A =
24  47  19  34  29  76  35  44  17  50  55  36  50
38  51  36  45  42  64  40  46  36  45  44  43  49
36  44  32  32  30  65  32  39  26  42  69  38  56
38  52  37  44  46  60  43  49  35  45  47  42  51
21  57  24  28  29  82  37  72  34  65  44  47  62
44  41  42  81   9  69  41  59  11  44  66  24  40
20  53  22  31  31  80  37  60  28  60  50  42  58
33  46  32  58  21  73  39  51  13  45  62  30  49
20  55  27  23  28  88  40  79  40  67  43  47  63
21  56  26  27  30  85  37  74  37  63  44  46  61
48  51  50  47  26  82  43  58  14  61  61  57  20
20  57  26  23  28  88  41  82  41  67  43  48  64
41  54  40  44  41  68  43  51  27  50  51  48  42
A[0,0] -> 24
A[5,6] -> 41
A[4,0] -> 21
A[1,2] -> 36
A[11] -> [20, 57, 26, 23, 28, 88, 41, 82, 41, 67, 43, 48, 64]
A[9] -> [21, 56, 26, 27, 30, 85, 37, 74, 37, 63, 44, 46, 61]
A[2,2] -> 32
A[3,12] -> 51
A[7,2] -> 32
A[7,5] -> 73
A[12,3] -> 44
A[:, 12] -> [50, 49, 56, 51, 62, 40, 58, 49, 63, 61, 20, 64, 42]
A[11,12] -> 64
A[0,2] -> 19
A[10,0] -> 48
A[12] -> [41, 54, 40, 44, 41, 68, 43, 51, 27, 50, 51, 48, 42]
A[12,6] -> 43
A[9,9] -> 63
A[3,3] -> 44
A[6] -> [20, 53, 22, 31, 31, 80, 37, 60, 28, 60, 50, 42, 58]
A[0,10] -> 55
A[9,11] -> 46
A[7,3] -> 58
A[9,1] -> 56
A[4,10] -> 44
A[1,4] -> 42
A[2,10] -> 69
A[:, 9] -> [50, 45, 42, 45, 65, 44, 60, 45, 67, 63, 61, 67, 50]
A[11,2] -> 26
A[6,1] -> 53
A[9,3] -> 27
A[:, 0] -> [24, 38, 36, 38, 21, 44, 20, 33, 20, 21, 48, 20, 41]
A[2,8] -> 26
A[10,6] -> 43
A[6,10] -> 50
A[12,12] -> 42

a =
array([[-0.11, -0.09,  0.00,  0.08, -0.06,  0.02,  0.04, -0.07,  0.09,
         0.06, -0.10,  0.03, -0.10, -0.17, -0.10, -0.07],
       [-0.07, -0.09, -0.04,  0.05, -0.05,  0.04,  0.03, -0.06,  0.04,
         0.07, -0.09,  0.07, -0.08, -0.16, -0.10, -0.07],
       [-0.16,  0.03,  0.12, -0.14,  0.01, -0.05, -0.07,  0.08,  0.05,
         0.02,  0.08,  0.09,  0.01,  0.00,  0.05,  0.00],
       [ 0.19,  0.05, -0.07,  0.06,  0.07,  0.08,  0.05,  0.03, -0.07,
         0.02,  0.07,  0.04,  0.09,  0.11,  0.06,  0.03],
       [-0.17, -0.10,  0.04,  0.05, -0.05,  0.02,  0.04, -0.04,  0.09,
         0.07, -0.06,  0.05, -0.10, -0.16, -0.08, -0.10],
       [ 0.00,  0.13,  0.18, -0.17,  0.04, -0.11, -0.09,  0.11, -0.02,
        -0.06,  0.06,  0.00,  0.10,  0.06,  0.11,  0.18],
       [ 0.06, -0.05, -0.07,  0.28,  0.01,  0.14,  0.18, -0.05,  0.13,
         0.07, -0.01, -0.05, -0.04,  0.05, -0.03, -0.08]])
a[0, 0] -> -0.11
a[1, 10] -> -0.09
a[:, 11] -> [0.03, 0.07, 0.09, 0.04, 0.05, 0.00, -0.05]
a[2] -> [-0.16, 0.03, 0.12, -0.14, 0.01, -0.05, -0.07, 0.08, 0.05, 0.02, 0.08, 0.09, 0.01, 0.00, 0.05, 0.00]
a[:, 2] -> [0.00, -0.04, 0.12, -0.07, 0.04, 0.18, -0.07]
a[6, 5] -> 0.14
a[4, 3] -> 0.05
a[3, 0] -> 0.19
a[6, 10] -> -0.01
a[3, 10] -> 0.07
a[5] -> [0.00, 0.13, 0.18, -0.17, 0.04, -0.11, -0.09, 0.11, -0.02, -0.06, 0.06, 0.00, 0.10, 0.06, 0.11, 0.18]
a[:, 13] -> [-0.17, -0.16, 0.00, 0.11, -0.16, 0.06, 0.05]
a[6, 14] -> -0.03
a[6, 1] -> -0.05
a[2, 3] -> -0.14
a[3, 8] -> -0.07
a[5, 13] -> 0.06
a[4] -> [-0.17, -0.10, 0.04, 0.05, -0.05, 0.02, 0.04, -0.04, 0.09, 0.07, -0.06, 0.05, -0.10, -0.16, -0.08, -0.10]
a[1, 4] -> -0.05
a[5, 15] -> 0.18
a[5, 12] -> 0.10
a[4, 0] -> -0.17
a[0, 10] -> -0.10
a[6, 4] -> 0.01
a[4, 11] -> 0.05
a[2, 14] -> 0.05
a[1, 7] -> -0.06
a[4, 4] -> -0.05
a[5, 1] -> 0.13

X =
|    2 |  114 |  -16 |   84 |   41 | -181 |
|    0 |    1 |   -8 |   -3 |    6 |   -3 |
|  -94 |   -1 |  185 | -166 |  133 | -194 |
|  -20 |    4 |  -75 |  -11 |  -34 |   40 |
|   -4 |   -1 |   13 |  -13 |    3 |   -7 |
| -133 |   30 | -534 |  -53 | -217 |  260 |
|   80 |  -55 |  -26 |  -55 |  -35 |  -23 |
|  372 |  238 |  -67 |  113 |  115 |  166 |
|  181 | -133 |  -65 | -135 |  -84 |  -69 |
|    3 |   -1 |   48 |    3 |   23 |  -26 |
|   -6 |   -4 |    8 |    2 |    8 |   -3 |
|   -1 |  117 |  -18 |   84 |   38 | -182 |
|   52 |   35 |  -12 |   16 |   19 |   26 |
|    8 |   -5 |   -6 |   -1 |    8 |    0 |
|    1 |  125 |  -16 |  107 |   43 | -214 |
Indices start at 0.
(0, 0) => 2
(4, 1) => -1
(4, 5) => -7
(14, 3) => 107
(6, 1) => -55
(10, 4) => 8
(1, 0) => 0
(6, 2) => -26
(12, 4) => 19
(13, 4) => 8
(1, 3) => -3
(14, 4) => 43
(0, 1) => 114
(8, 2) => -65
(5, 0) => -133
(9, 0) => 3
(10, 5) => -3
(14, 5) => -214
(0, 2) => -16
(9, 5) => -26
(3, 1) => 4
(7, 1) => 238
(10, 1) => -4
(8, 1) => -133
(11, 3) => 84
(7, 2) => -67
(12, 2) => -12
(13, 0) => 8
(12, 0) => 52
(14, 1) => 125
(0, 3) => 84
(7, 5) => 166
(10, 2) => 8
(10, 0) => -6

m =
[[  7   3   0  -4   5   1   4  -4   0  -3  -5]
 [ -2  11   4  -4   5   5  -1   6  -1   4  -5]
 [  0  -1   0   0  -1   0   1  -1   0   0   0]
 [  4   4   2  -2   0   3   3   7   5  -1  -1]
 [ 21   7  -9  -5 -14   7  -1 -13  -9   6  -9]
 [ -3  12   4  -4   5   5  -1   7  -1   4  -5]
 [  0   0  -1   0   0   0   0  -1   0   0   0]
 [-11 -13  -7   6   2 -11  -9 -23 -17   4   3]
 [-26  14  -4   2 -35  41 -37 -24  -3 -34  11]
 [  0   1   0   0   0   1   1   1  -2   1   0]
 [ -1  -2   0   0  -1  -2  -1  -2   2  -3  -2]
 [ -5  -6  -3   2   1  -5  -4 -10  -7   2   1]
 [  7  -4   1   0  10 -11  10   7   0   9  -3]
 [ -1   0  -2   1   1   2   0   0  -2   1  -2]
 [  8  -5   1  -1  11 -14  12   8   1  11  -4]]
m[-15][0] => 7
m[-6] => [0, 1, 0, 0, 0, 1, 1, 1, -2, 1, 0]
m[-12][0] => 4
m[0][-6] => 1
m[-7] => [-26, 14, -4, 2, -35, 41, -37, -24, -3, -34, 11]
m[13][7] => 0
m[-12][-1] => -1
m[-10][3] => -4
m[11][-8] => 2
m[13][6] => 0
m[:, 5] => [1, 5, 0, 3, 7, 5, 0, -11, 41, 1, -2, -5, -11, 2, -14]
m[:, -11] => [7, -2, 0, 4, 21, -3, 0, -11, -26, 0, -1, -5, 7, -1, 8]
m[-13][3] => 0
m[-2][1] => 0
m[:, 10] => [-5, -5, 0, -1, -9, -5, 0, 3, 11, 0, -2, 1, -3, -2, -4]
m[7][-1] => 3
m[-10][-2] => 4
m[4][7] => -13
m[-1][-1] => -4
m[12] => [7, -4, 1, 0, 10, -11, 10, 7, 0, 9, -3]
m[-14] => [-2, 11, 4, -4, 5, 5, -1, 6, -1, 4, -5]
m[-5][-5] => -1
m[:, 2] => [0, 4, 0, 2, -9, 4, -1, -7, -4, 0, 0, -3, 1, -2, 1]
m[13] => [-1, 0, -2, 1, 1, 2, 0, 0, -2, 1, -2]
m[-5][-3] => 2
m[-11][6] => -1
m[-8][-11] => -11
m[13][-7] => 1
m[4][-7] => -14
m[1][1] => 11
m[-8] => [-11, -13, -7, 6, 2, -11, -9, -23, -17, 4, 3]
m[7][-5] => -9
m[-3][-5] => 10
m[2][1] => -1
